Below is a small trained network, with its code and all its weights. Each question gives an input and a target symbol and asks what happens when units are switched off, that is, made to give their printed mean instead of their output.

import numpy as np


def w(rows, s, z=0):
    codes = np.array(rows[::2]) - 128.0
    scale = np.full(codes.shape[1], s)
    scale[-1] = z or s
    return codes * scale


def norm(h):
    return h / np.sqrt((h * h).mean(-1, keepdims=True) + 1e-5)


def f(y):
    return y / 2 * (1 + np.tanh(0.7978845608 * (y + 0.044715 * y**3)))


def softmax(a):
    e = np.exp(a - a.max(-1, keepdims=True))
    return e / e.sum(-1, keepdims=True)


def log_softmax(a):
    a = a - a.max(-1, keepdims=True)
    return a - np.log(np.exp(a).sum(-1, keepdims=True))


def net(x, mask):
    ids = ['ΓΘΞΠΦαβδεζηλμστψ'.index(c) for c in x.split()]
    T = len(ids)
    res = E[ids] + P[:T]
    u = 0
    for l in range(2):
        q, k, v = (norm(res) @ M[l].T for M in (Q, K, V))
        z = softmax(np.where(np.tri(T) > 0, q @ k.T / 3**0.5, -1e9)) @ v
        res = res + np.where(mask[u], z, O[l][:, -1]) @ O[l][:, :-1]
        u += 1
        y = f(norm(res) @ A[l][:, :-1].T + A[l][:, -1])
        res = res + np.where(mask[u : u + 12], y, B[l][:, -1]) @ B[l][:, :-1]
        u += 12
    return log_softmax(norm(res)[-1] @ U[:, :-1].T + U[:, -1])


Q, K, V, O, A, B = {}, {}, {}, {}, {}, {}
E = w([
[165,87,162,131],'Γ',
[181,91,172,133],'Θ',
[180,81,202,153],'Ξ',
[166,75,181,147],'Π',
[189,98,170,128],'Φ',
[184,93,172,132],'α',
[189,100,169,123],'β',
[191,93,172,133],'δ',
[154,96,212,150],'ε',
[80,94,45,110],'ζ',
[76,145,52,88],'η',
[91,76,134,203],'λ',
[43,86,58,124],'μ',
[254,202,50,126],'σ',
[50,161,151,152],'τ',
[159,187,160,117],'ψ',
],0.0047)
P = w([
[133,49,174,25],'0',
[151,86,164,70],'1',
[138,93,151,94],'2',
[136,104,147,119],'3',
[135,115,141,138],'4',
[136,123,131,155],'5',
[132,130,125,176],'6',
[142,139,120,194],'7',
[138,149,119,216],'8',
[143,149,115,225],'9',
[132,158,116,254],'10',
],0.005)
Q[0] = w([
[176,137,167,241],'L0H1',
[87,170,6,134],'L0H1',
[235,133,108,78],'L0H1',
],0.018)
K[0] = w([
[184,169,193,253],'L0H1',
[128,139,2,133],'L0H1',
[235,130,156,52],'L0H1',
],0.016)
V[0] = w([
[255,171,194,147],'L0H1',
[238,97,106,159],'L0H1',
[203,22,10,162],'L0H1',
],0.0043)
O[0] = w([
[22,204,233,114,251],'L0H1',
[2,137,149,123,223],'L0H1',
[25,71,55,134,169],'L0H1',
],0.0045,0.0022)
A[0] = w([
[163,125,155,136,91],'L0N1',
[109,232,93,74,106],'L0N2',
[142,113,147,162,174],'L0N3',
[157,143,87,26,69],'L0N4',
[131,159,126,160,91],'L0N5',
[149,137,117,89,89],'L0N6',
[135,122,138,144,154],'L0N7',
[204,195,110,134,107],'L0N8',
[145,162,2,110,2],'L0N9',
[150,109,154,172,175],'L0N10',
[51,175,62,76,112],'L0N11',
[150,110,154,172,178],'L0N12',
],0.0081,0.0022)
B[0] = w([
[136,148,126,81,139],'L0N1',
[200,140,118,169,90],'L0N2',
[133,152,85,94,224],'L0N3',
[125,44,189,163,105],'L0N4',
[131,163,135,133,137],'L0N5',
[133,98,168,142,78],'L0N6',
[132,139,110,113,173],'L0N7',
[146,96,55,177,107],'L0N8',
[135,159,148,254,187],'L0N9',
[135,161,77,82,248],'L0N10',
[180,113,73,113,119],'L0N11',
[136,161,76,82,251],'L0N12',
],0.012,0.0018)
Q[1] = w([
[203,3,145,27],'L1H1',
[71,241,64,160],'L1H1',
[104,108,177,115],'L1H1',
],0.015)
K[1] = w([
[188,15,246,84],'L1H1',
[98,236,96,231],'L1H1',
[146,52,103,126],'L1H1',
],0.011)
V[1] = w([
[235,111,37,55],'L1H1',
[163,210,172,81],'L1H1',
[248,137,170,202],'L1H1',
],0.019)
O[1] = w([
[200,250,22,198,114],'L1H1',
[150,210,221,146,188],'L1H1',
[191,86,162,252,2],'L1H1',
],0.015,0.0083)
A[1] = w([
[170,14,175,176,133],'L1N1',
[27,105,7,126,220],'L1N2',
[147,166,20,85,135],'L1N3',
[51,152,159,141,195],'L1N4',
[135,168,210,158,152],'L1N5',
[247,78,194,16,136],'L1N6',
[179,110,134,41,211],'L1N7',
[83,200,191,144,253],'L1N8',
[132,123,122,131,89],'L1N9',
[236,52,66,137,54],'L1N10',
[170,135,2,103,43],'L1N11',
[183,233,39,199,254],'L1N12',
],0.0093,0.0028)
B[1] = w([
[139,145,180,167,162],'L1N1',
[106,173,116,240,238],'L1N2',
[174,150,89,151,201],'L1N3',
[130,107,107,165,196],'L1N4',
[124,135,148,189,166],'L1N5',
[199,131,99,140,182],'L1N6',
[168,139,111,173,205],'L1N7',
[139,117,127,215,246],'L1N8',
[123,128,133,119,117],'L1N9',
[168,120,141,35,145],'L1N10',
[128,185,108,117,169],'L1N11',
[253,87,123,44,253],'L1N12',
],0.022,0.0056)
U = w([
[46,86,53,184,129],'Γ',
[88,114,125,87,136],'Θ',
[91,240,241,99,90],'Ξ',
[66,221,45,106,89],'Π',
[91,92,145,77,117],'Φ',
[93,97,137,82,253],'α',
[106,95,135,100,62],'β',
[79,91,142,55,153],'δ',
[171,217,224,199,170],'ε',
[99,74,24,208,117],'ζ',
[126,11,150,133,154],'η',
[207,191,42,68,142],'λ',
[104,102,79,143,47],'μ',
[182,56,145,84,73],'σ',
[253,93,116,95,110],'τ',
[146,16,208,210,95],'ψ',
],0.0077,0.0044)

Each question gives the input, a string of symbols that net reads in full, and the target symbol t.
The units are the heads (3 rows each of Q, K, V and O) and the neurons (one row each of A and B). Each row of codes is followed by its name. A weight is (code - 128) times the scale printed after its matrix; where a second scale follows, it is the last column's (O, A, B and U).
mask holds one flag per unit, layer by layer, with each layer's heads first. A switched-off unit (its flag False) gives its mean, the last column of its rows in O or B, instead of its output. The means were averaged over made-up inputs and are rounded, as every weight is.
A unit's drop is (log p(t) with every unit on - log p(t) with that unit switched off) / (log p(t) with every unit on - log p(t) with every unit switched off).
The circuit of an input: a set's keep is (log p(t) with only the set's units on - log p(t) with every unit switched off) / (log p(t) with every unit on - log p(t) with every unit switched off). Starting from the 12 units with the biggest drops (on a tie, the unit counted first), units are removed one at a time, each time the one whose removal leaves the highest keep (on an exact tie, the one counted first), for as long as the keep stays at least 0.8.
units of the circuit, in order: the units of the circuit, biggest drop first
unit that matters most: the unit with the biggest drop
top k neurons: the k neurons with the biggest drops, biggest first
k most important neurons of layer l: the k neurons of layer l with the biggest drops, biggest first
drop of u: that unit's drop, to one decimal
input Φ ε ε α Ξ, target Ξ: units of the circuit, in order => L1H1, L0H1, L0N9
input τ τ ζ η σ α δ ε ε ε, target Ξ: unit that matters most => L0H1
input Φ ψ Φ δ σ μ, target τ: units of the circuit, in order => L1H1, L0N9, L0N11, L1N12
input ε Ξ α, target Ξ: units of the circuit, in order => L1H1, L0N11
input Γ λ σ α α β η, target ψ: top 2 neurons => L0N9, L1N1
input τ Θ ζ Ξ ε α, target Ξ: units of the circuit, in order => L0H1, L1H1
input Θ η τ ε δ τ η Γ η ε ε, target ψ: top 2 neurons => L0N9, L0N8
input Ξ η Θ ε μ ζ η β, target ψ: top 2 neurons => L0N9, L1N1
input ε ε Π, target Ξ: 2 most important neurons of layer 0 => L0N11, L0N2
input τ ζ ε ε Θ, target Ξ: top 2 neurons => L0N4, L1N12
input τ Θ η ψ ε Ξ ε Ξ, target Ξ: 2 most important neurons of layer 1 => L1N2, L1N12
input λ ε ζ ζ α, target ζ: top 2 neurons => L0N9, L1N2
input η σ α ε μ α ε Γ, target Ξ: top 4 neurons => L0N4, L0N12, L0N10, L0N5
input τ ε Θ ε Θ, target Ξ: most important neuron of layer 0 => L0N11
input α Θ ε Π, target Ξ: top 2 neurons => L1N12, L0N11
input ε Π ε η Ξ ε ζ μ, target ζ: 2 most important neurons of layer 0 => L0N9, L0N11
input Φ ζ Φ η α, target ψ: top 3 neurons => L0N9, L1N1, L0N4
input η Φ β, target ψ: 2 most important neurons of layer 0 => L0N4, L0N9
input ε α τ α η η α, target ψ: 2 most important neurons of layer 0 => L0N9, L0N8
input Π η η Φ ε, target ψ: 2 most important neurons of layer 0 => L0N9, L0N8
input ζ Θ β ε δ η ζ, target ψ: 2 most important neurons of layer 1 => L1N1, L1N10
input τ ζ ψ Π Γ Φ α μ β ε λ, target Π: top neuron => L0N9
input ε β Π Π ε η λ δ ε, target Π: drop of L1N12 => 0.2
input α λ ψ α α Θ ζ σ α α λ, target Π: drop of L0N2 => 1.1
